Below are the code and all the weights of a small trained network. Each question names an input and a class and asks about switching units off, where a switched-off unit gives its printed mean instead of its output.

import numpy as np


def w(rows, s, z=0):
    codes = np.array(rows[::2]) - 128.0
    scale = np.full(codes.shape[1], s)
    scale[-1] = z or s
    return codes * scale


def f(y):
    return y / 2 * (1 + np.tanh(0.7978845608 * (y + 0.044715 * y**3)))


def log_softmax(a):
    a = a - a.max(-1, keepdims=True)
    return a - np.log(np.exp(a).sum(-1, keepdims=True))


def net(x, mask):
    res = np.array(x, float).reshape(1, 3) / 4 @ E
    y = f(res @ A[0][:, :-1].T + A[0][:, -1])
    res = res + np.where(mask, y, B[0][:, -1]) @ B[0][:, :-1]
    return log_softmax(res[-1] @ U[:, :-1].T + U[:, -1])


A, B = {}, {}
E = w([
[150,82,11,69,141,35,194],'x0',
[126,181,77,21,223,214,54],'x1',
[19,190,127,110,151,198,227],'x2',
],0.012)
A[0] = w([
[10,165,209,100,179,115,228,201],'n0',
[132,131,187,247,112,134,195,173],'n1',
[120,78,145,150,131,79,200,122],'n2',
[197,84,89,95,142,120,149,128],'n3',
[134,61,103,157,60,72,226,169],'n4',
[106,103,134,112,116,225,36,144],'n5',
[110,124,76,122,160,148,232,120],'n6',
[97,131,34,68,220,133,206,105],'n7',
[107,199,183,173,165,154,144,144],'n8',
[241,95,145,115,182,53,52,254],'n9',
[160,55,181,234,104,118,57,238],'n10',
[98,144,194,212,37,127,108,196],'n11',
],0.011,0.0066)
B[0] = w([
[71,76,71,185,28,202,169,223],'n0',
[164,112,34,162,38,142,132,220],'n1',
[160,76,186,190,166,84,175,188],'n2',
[164,78,39,108,143,57,141,179],'n3',
[185,119,205,181,166,30,234,240],'n4',
[92,100,224,159,227,239,60,191],'n5',
[123,175,196,37,94,56,186,181],'n6',
[117,161,116,1,51,116,119,207],'n7',
[77,97,105,209,150,240,130,183],'n8',
[211,124,108,113,238,105,59,252],'n9',
[239,251,199,63,47,130,105,250],'n10',
[184,233,46,121,47,143,71,228],'n11',
],0.0085,0.02)
U = w([
[155,225,140,21,62,127,109,254],'0',
[125,134,61,169,64,155,126,47],'1',
[142,169,212,130,215,156,67,178],'2',
[51,119,138,117,161,209,120,208],'3',
[191,122,176,135,198,85,164,109],'4',
[86,82,170,123,93,77,208,36],'5',
[137,117,12,44,183,104,80,6],'6',
],0.011,0.0028)

Each question gives the input, the list of numbers given to net, and the class t.
The units are the neurons (one row each of A and B). Each row of codes is followed by its name. A weight is (code - 128) times the scale printed after its matrix; where a second scale follows, it is the last column's (A, B and U).
mask holds one flag per neuron, in row order. A switched-off neuron (its flag False) gives its mean, the last column of its row in B, instead of its output. The means were averaged over made-up inputs and are rounded, as every weight is.
A unit's drop is (log p(t) with every unit on - log p(t) with that unit switched off) / (log p(t) with every unit on - log p(t) with every unit switched off).
The circuit of an input: a set's keep is (log p(t) with only the set's units on - log p(t) with every unit switched off) / (log p(t) with every unit on - log p(t) with every unit switched off). Starting from all 12 units, units are removed one at a time, each time the one whose removal leaves the highest keep (on an exact tie, the one counted first), for as long as the keep stays at least 0.8.
circuit, biggest first: the units of the circuit, biggest drop first
top k neurons: the k neurons with the biggest drops, biggest first
drop when u is switched off: that unit's drop, to one decimal
input [6,5,-1], class 6: top 2 neurons : n10; n3
input [1,-7,-1], class 4: circuit, biggest first : n4
input [3,1,-6], class 6: top 3 neurons : n4; n2; n3
input [-7,1,-7], class 2: top 3 neurons : n5; n9; n7
input [1,-5,1], class 5: circuit, biggest first : n9; n4
input [2,0,8], class 5: circuit, biggest first : n10; n11
input [-4,7,0], class 2: top 2 neurons : n0; n5
input [8,0,0], class 4: top 4 neurons : n4; n0; n10; n11
input [1,-1,1], class 5: top 3 neurons : n10; n9; n11
input [0,5,-6], class 2: top 2 neurons : n5; n1
input [8,3,0], class 6: top 3 neurons : n10; n3; n11
input [7,5,-2], class 6: drop when n10 is switched off : 0.3
input [0,6,6], class 3: drop when n11 is switched off : 0.2
input [-6,2,-5], class 2: circuit, biggest first : n5
input [-3,5,-1], class 2: drop when n0 is switched off : 0.1
input [0,8,-7], class 2: top 2 neurons : n5; n1
